Each name stands for a flat space through zero: a line, a plane or more. A row that begins with a name and a colon came from that space; any other row is followed by the name of the space it lies nearest, among the names in its block.
brjj: -1.2  3.7  -0.7  1.3  9.4  -11.4  -1.3  -15.2  13.6  1.6  -3.0  6.5  -2.3  -1.4  -0.6  -4.6  -6.6  -5.0  4.2  5.4  10.3  -4.0  2.9  -16.3  -8.0  7.0  -8.4  1.6  1.1  -6.5  3.2  4.7  9.3  -6.1
nzpb: 14.4  5.0  -0.2  12.2  1.1  -5.2  9.0  5.2  4.8  -9.4  11.9  -1.2  0.7  -5.7  -9.7  6.8  6.8  0.7  -5.7  -13.9  7.8  22.5  -4.6  0.0  0.0  22.5  36.1  6.0  -20.1  17.5  10.2  -5.7  -11.3  1.5
nzpb: -2.0  -0.2  14.7  -5.2  -4.0  1.6  -10.8  -2.8  -11.7  14.6  6.1  1.4  7.8  -0.7  -4.1  -6.0  -3.0  -13.2  4.9  12.6  -1.5  -10.3  6.5  2.7  9.1  -15.4  -6.0  19.3  5.4  -1.9  -10.0  -2.7  14.4  3.1
-5.5  20.9  -5.8  1.7  27.8  -11.4  -3.5  2.0  4.6  0.8  4.4  22.2  -4.4  12.6  -1.1  -18.3  13.9  -8.4  23.0  25.5  -8.3  13.1  5.7  11.6  17.3  14.6  -7.7  -0.6  -28.9  1.3  25.2  3.9  -28.9  -0.7 -> brjj
znfs: 7.0  4.3  5.5  4.1  -6.4  -20.0  -0.9  -7.1  -7.3  -14.4  -5.7  -3.7  -10.7  1.5  -17.9  -5.5  -12.4  -4.0  0.7  -3.3  15.5  -3.5  -12.9  2.7  1.3  -0.4  4.9  -11.2  5.2  -8.9  -8.2  5.2  23.8  -21.4
glcn: 1.2  0.0  -2.7  -0.6  6.9  8.8  -12.9  29.9  7.8  -9.9  5.9  5.8  -21.8  17.4  -25.4  1.6  -14.7  -8.7  -8.7  17.3  1.8  -5.8  2.9  -2.8  -19.2  -0.5  22.3  -15.6  -0.9  -19.3  -21.5  -9.6  13.3  -7.4
-12.6  -4.0  -7.5  -3.6  0.6  0.5  -18.1  -1.2  -16.7  3.4  12.1  -10.2  4.9  18.7  4.5  6.0  -14.3  -11.1  -10.9  -3.8  0.7  -10.5  6.7  -10.0  -12.7  -0.9  -3.1  14.6  6.9  3.8  -6.3  -10.3  -10.6  7.6 -> znfs
qzch: -22.6  -11.9  -12.5  -37.0  3.2  18.6  -14.6  -0.1  -15.5  13.1  -41.2  -17.2  3.9  17.2  -4.4  -22.9  -3.4  -10.4  2.6  11.8  -3.1  1.4  -11.1  5.7  -41.3  6.9  35.4  13.4  -6.7  42.0  32.1  2.2  -5.1  4.2
smpz: -4.7  -14.0  4.3  19.4  -0.3  0.5  -0.4  5.8  0.6  -9.4  0.4  3.7  -14.9  -7.0  6.8  5.1  0.5  -8.4  5.9  2.4  8.4  7.5  -2.2  2.1  15.0  1.8  -2.8  -5.3  -9.5  -2.1  -4.8  -4.7  15.7  2.4
1.2  3.0  -9.6  9.2  1.8  0.8  8.9  6.2  12.6  -10.9  0.6  0.0  -1.9  -5.1  3.6  9.2  3.4  2.9  -3.2  -6.0  -2.6  16.4  -3.3  4.5  -8.1  21.4  7.8  -4.7  -6.6  2.1  12.8  -2.7  -6.7  0.0 -> nzpb
glcn: 3.6  0.8  1.5  -15.3  10.0  -5.5  -0.8  15.0  -7.3  3.2  12.1  -1.3  -0.1  7.2  4.9  6.4  3.1  -13.8  11.3  12.8  -8.1  -13.2  15.0  3.2  -6.6  4.8  -2.1  6.6  6.8  -2.0  2.0  -5.8  -6.1  -6.1
brjj: -8.5  3.0  2.9  0.4  5.6  -4.9  -3.2  -5.6  6.1  3.5  -6.0  7.7  -7.6  -3.7  1.5  -6.2  1.9  0.2  4.7  7.9  4.8  1.5  -0.9  -0.2  -5.1  -0.2  -0.3  4.0  -6.0  -8.4  4.3  4.1  1.7  -7.9
fznf: -8.2  -14.4  6.2  6.3  -5.9  5.3  -1.6  -1.9  5.6  -6.1  -6.8  -6.8  -3.9  1.5  -4.7  1.1  -0.2  1.2  9.8  -5.7  -0.5  6.4  -15.2  3.3  -2.1  2.8  1.6  6.3  3.3  12.7  -3.3  -5.2  -12.6  -3.1
smpz: 18.6  37.7  -21.7  -64.3  -0.2  -2.6  -7.5  -13.3  -5.5  31.2  -4.2  -12.6  27.3  24.7  -20.0  -15.4  1.7  16.9  -11.8  1.7  -13.0  -35.1  0.2  -7.8  -27.3  -9.5  1.4  8.8  40.9  25.5  31.8  13.1  -45.9  -1.7
qzch: 4.2  -1.0  4.4  11.0  0.6  -8.0  -1.5  -0.4  6.4  -4.3  19.3  3.0  -4.5  -2.7  4.4  7.6  4.2  3.3  -2.1  -3.3  -0.6  2.8  4.3  -0.2  12.9  -2.5  -13.1  -1.6  4.6  -14.5  -10.8  0.7  4.8  -5.1
-5.0  12.8  13.6  19.4  -2.4  1.6  4.2  5.1  -24.2  -25.6  -1.5  -5.5  0.5  38.9  5.9  -20.7  -23.1  -4.7  -1.2  -12.6  -9.4  -8.2  27.8  1.9  -4.8  -3.6  -2.4  18.4  12.6  2.2  3.7  -5.2  -4.7  -21.0 -> znfs
-20.6  9.1  3.4  6.6  -10.9  1.0  -8.4  -9.9  -4.2  -3.4  15.2  4.2  2.0  -14.1  6.2  1.1  -5.1  -1.6  8.2  3.6  -7.1  -1.5  6.6  -10.6  -0.4  -19.7  17.5  4.5  -0.6  2.7  10.4  3.0  -1.6  1.5 -> fznf
3.2  0.7  -1.4  10.8  -2.9  -1.6  4.3  -1.0  5.7  -2.8  14.7  5.9  -2.4  -6.8  0.8  5.3  2.9  1.2  1.2  -3.4  5.8  -0.8  0.1  -2.5  10.2  -2.0  -7.8  -7.0  2.8  -15.7  -11.9  -0.7  3.4  -1.4 -> qzch
15.1  -18.9  -0.1  0.4  -12.7  9.0  2.2  9.6  -1.1  -7.1  9.7  14.0  -10.3  8.2  -17.7  -12.0  -8.2  7.3  -15.1  34.1  11.9  -7.0  8.0  -1.3  0.2  3.8  15.8  -7.3  5.7  -1.8  -11.5  -19.6  3.9  2.0 -> glcn
16.4  -18.9  2.2  1.6  -22.7  2.7  19.8  -10.8  -9.4  7.0  5.3  12.7  4.2  -1.1  3.7  -14.5  1.8  12.5  -10.9  26.7  12.4  -9.2  5.9  -2.9  19.3  1.5  0.0  5.7  7.4  12.1  10.1  -21.4  -2.3  3.7 -> glcn
16.0  -12.0  -4.4  -6.5  -22.6  16.2  2.0  14.2  -18.5  -2.0  1.9  -24.0  8.9  1.5  1.2  18.1  1.4  15.1  -9.9  -13.2  -8.4  -6.8  -2.5  10.0  1.7  -12.8  12.9  -5.6  15.1  15.8  -18.7  -10.1  6.8  6.5 -> brjj
7.1  16.4  -6.4  -26.5  3.5  2.9  -1.8  -0.8  -2.4  12.7  -1.2  -3.5  11.8  12.5  -7.8  -2.5  -1.8  4.8  -3.1  -0.2  -6.4  -16.4  0.1  1.6  -10.9  -5.2  1.8  0.4  16.3  9.4  21.2  9.2  -21.5  0.8 -> smpz
fznf: 13.3  4.2  -1.0  -14.9  1.0  -2.1  0.9  8.0  5.8  1.7  -8.8  -0.6  5.9  16.0  -13.8  4.5  8.1  11.3  -8.2  5.6  9.1  13.5  9.0  3.1  -0.9  10.9  -8.7  -2.1  -6.5  -7.2  -16.9  3.0  -3.8  4.3
6.7  -4.2  -1.5  16.1  6.6  -13.3  13.3  -16.1  -12.9  10.5  10.5  -6.2  -5.1  8.8  6.6  8.1  9.6  6.3  -6.4  -24.8  -9.3  -22.3  15.3  9.7  -4.9  -6.4  -13.8  -23.7  -8.0  -16.7  -4.1  4.2  7.2  3.9 -> fznf
